Below are the code and all the weights of a small trained network. Each question names an input and a class and asks about switching units off, where a switched-off unit gives its printed mean instead of its output.

import numpy as np


def w(rows, s, z=0):
    codes = np.array(rows[::2]) - 128.0
    scale = np.full(codes.shape[1], s)
    scale[-1] = z or s
    return codes * scale


def f(y):
    return np.maximum(y, 0)


def log_softmax(a):
    a = a - a.max(-1, keepdims=True)
    return a - np.log(np.exp(a).sum(-1, keepdims=True))


def net(x, mask):
    res = np.array(x, float).reshape(1, 8) / 4 @ E
    y = f(res @ A[0][:, :-1].T + A[0][:, -1])
    res = res + np.where(mask, y, B[0][:, -1]) @ B[0][:, :-1]
    return log_softmax(res[-1] @ U[:, :-1].T + U[:, -1])


A, B = {}, {}
E = w([
[127,127,128,128,128],'x0',
[164,218,28,154,150],'x1',
[253,131,152,67,169],'x2',
[196,78,124,227,100],'x3',
[143,212,218,163,61],'x4',
[128,128,128,127,127],'x5',
[96,144,172,213,228],'x6',
[129,128,129,127,128],'x7',
],0.008)
A[0] = w([
[127,82,107,127,144,92],'N0',
[107,143,129,83,138,48],'N1',
[156,196,64,151,129,39],'N2',
[123,93,166,125,143,39],'N3',
[160,103,101,103,24,75],'N4',
[114,94,93,134,132,84],'N5',
[155,78,98,202,81,16],'N6',
[129,147,169,136,117,43],'N7',
[166,106,122,92,169,90],'N8',
[122,177,183,103,118,79],'N9',
[65,171,140,46,161,3],'N10',
[112,84,153,109,130,82],'N11',
[137,81,170,154,101,142],'N12',
[167,88,112,180,94,40],'N13',
[152,109,117,158,116,193],'N14',
[214,105,146,141,135,52],'N15',
[141,117,143,186,170,84],'N16',
[103,95,153,119,119,29],'N17',
[115,111,91,119,58,91],'N18',
[152,206,54,159,120,63],'N19',
[2,116,74,186,61,77],'N20',
[158,113,137,163,104,60],'N21',
[78,176,174,115,228,113],'N22',
[114,31,54,95,197,56],'N23',
[102,128,118,131,124,58],'N24',
[145,150,139,147,108,29],'N25',
[113,144,113,60,85,78],'N26',
[119,130,164,205,237,61],'N27',
[135,159,112,140,134,39],'N28',
[186,148,156,60,162,130],'N29',
[79,173,141,49,136,48],'N30',
[166,137,167,75,179,19],'N31',
[141,180,68,148,120,85],'N32',
[148,110,63,63,20,41],'N33',
[171,114,139,135,138,113],'N34',
[150,215,208,171,43,85],'N35',
[161,137,140,118,138,87],'N36',
[97,61,230,94,107,39],'N37',
[184,135,152,88,172,67],'N38',
[160,85,112,173,106,126],'N39',
[114,59,66,135,174,44],'N40',
[128,87,170,111,97,78],'N41',
[139,195,193,139,102,4],'N42',
[178,140,134,132,142,127],'N43',
[138,151,158,133,118,99],'N44',
[112,122,144,159,159,81],'N45',
[126,185,95,136,132,83],'N46',
[106,152,162,139,185,95],'N47',
],0.014,0.0025)
B[0] = w([
[134,157,107,113,136,160],'N0',
[110,139,121,144,163,164],'N1',
[141,63,82,109,133,196],'N2',
[141,90,110,126,125,160],'N3',
[167,129,202,128,136,211],'N4',
[132,156,120,109,122,157],'N5',
[64,144,123,164,194,184],'N6',
[149,143,119,114,117,153],'N7',
[105,148,131,133,89,175],'N8',
[132,160,102,121,132,181],'N9',
[76,144,111,168,196,214],'N10',
[142,98,97,116,131,169],'N11',
[122,95,85,126,150,178],'N12',
[84,137,130,156,188,174],'N13',
[106,135,129,136,163,166],'N14',
[77,121,144,157,100,187],'N15',
[133,124,179,132,156,174],'N16',
[135,99,103,127,121,158],'N17',
[146,129,178,133,129,179],'N18',
[141,56,78,112,137,209],'N19',
[67,112,159,162,4,249],'N20',
[102,138,120,139,164,159],'N21',
[139,124,181,147,174,223],'N22',
[176,215,70,84,119,224],'N23',
[116,130,132,135,109,144],'N24',
[135,141,120,125,135,148],'N25',
[136,124,166,148,175,192],'N26',
[187,117,211,120,121,222],'N27',
[137,105,117,121,121,148],'N28',
[86,115,150,155,79,212],'N29',
[79,151,125,156,190,209],'N30',
[100,120,134,146,81,186],'N31',
[132,72,97,114,136,187],'N32',
[190,123,212,123,132,232],'N33',
[105,129,139,145,110,160],'N34',
[157,232,91,85,115,238],'N35',
[120,121,132,132,100,155],'N36',
[150,33,65,101,132,229],'N37',
[100,116,141,137,71,188],'N38',
[95,149,127,149,184,176],'N39',
[159,190,101,94,120,192],'N40',
[139,81,98,123,135,176],'N41',
[155,180,104,101,118,186],'N42',
[105,113,126,137,104,168],'N43',
[140,149,118,120,126,155],'N44',
[137,121,163,129,125,161],'N45',
[128,88,99,115,132,174],'N46',
[150,117,166,128,128,180],'N47',
],0.037,0.011)
U = w([
[193,142,245,126,136,101],'0',
[143,250,85,75,84,117],'1',
[48,150,151,163,2,129],'2',
[147,58,75,94,128,61],'3',
[63,180,146,172,195,254],'4',
],0.009,0.0026)

Each question gives the input, the list of numbers given to net, and the class t.
The units are the neurons (one row each of A and B). Each row of codes is followed by its name. A weight is (code - 128) times the scale printed after its matrix; where a second scale follows, it is the last column's (A, B and U).
mask holds one flag per neuron, in row order. A switched-off neuron (its flag False) gives its mean, the last column of its row in B, instead of its output. The means were averaged over made-up inputs and are rounded, as every weight is.
A unit's drop is (log p(t) with every unit on - log p(t) with that unit switched off) / (log p(t) with every unit on - log p(t) with every unit switched off).
The circuit of an input: a set's keep is (log p(t) with only the set's units on - log p(t) with every unit switched off) / (log p(t) with every unit on - log p(t) with every unit switched off). Starting from the 12 units with the biggest drops (on a tie, the unit counted first), units are removed one at a time, each time the one whose removal leaves the highest keep (on an exact tie, the one counted first), for as long as the keep stays at least 0.8.
circuit, biggest first: the units of the circuit, biggest drop first
most important unit: the unit with the biggest drop
top k neurons: the k neurons with the biggest drops, biggest first
drop when u is switched off: that unit's drop, to one decimal
input [-2,5,5,8,8,0,7,7], class 1: circuit, biggest first	N35
input [7,-6,-7,-2,4,3,7,6], class 0: top 4 neurons	N27, N22, N47, N29
input [-2,6,8,-1,-4,-7,-7,-3], class 2: top 2 neurons	N29, N38
input [-5,7,-8,-4,4,-1,-8,-2], class 0: top 4 neurons	N33, N4, N26, N18
input [3,-3,-7,-1,-5,5,1,7], class 2: top 2 neurons	N20, N35
input [-1,8,7,4,1,-1,3,-3], class 3: top 4 neurons	N19, N20, N2, N32
input [-4,6,0,7,3,3,-1,-3], class 4: top 2 neurons	N6, N37
input [4,6,5,-6,4,6,4,3], class 3: top 3 neurons	N20, N19, N2
input [-5,0,-5,-1,8,5,-7,4], class 1: top 3 neurons	N35, N27, N42
input [-3,-8,-1,-8,-1,1,-4,2], class 3: top 3 neurons	N37, N41, N11
input [-1,3,-8,0,0,3,-8,1], class 0: top 4 neurons	N33, N4, N18, N26
input [-1,8,-5,7,1,-1,1,4], class 3: top 2 neurons	N19, N2
input [5,-4,-2,-5,2,1,-3,6], class 4: top 2 neurons	N30, N10
input [3,5,0,6,-7,8,-7,8], class 0: top 3 neurons	N33, N4, N35
input [-3,-8,0,-7,-5,-7,5,-3], class 3: circuit, biggest first	N37
input [-1,4,4,-8,-7,-3,-3,6], class 4: top 2 neurons	N10, N30
input [-6,-2,3,-1,2,-2,-2,2], class 2: top 3 neurons	N23, N27, N22
input [-3,1,7,6,-7,-7,6,5], class 1: drop when N40 is switched off	1.0
input [-1,6,1,-7,-4,4,7,2], class 0: drop when N27 is switched off	3.2
input [8,-4,1,-2,-5,-7,0,-5], class 1: most important unit	N23
input [-8,-4,4,2,-5,-4,3,5], class 1: drop when N23 is switched off	0.7
input [-4,3,4,-7,-6,-6,-2,2], class 4: drop when N26 is switched off	1.8
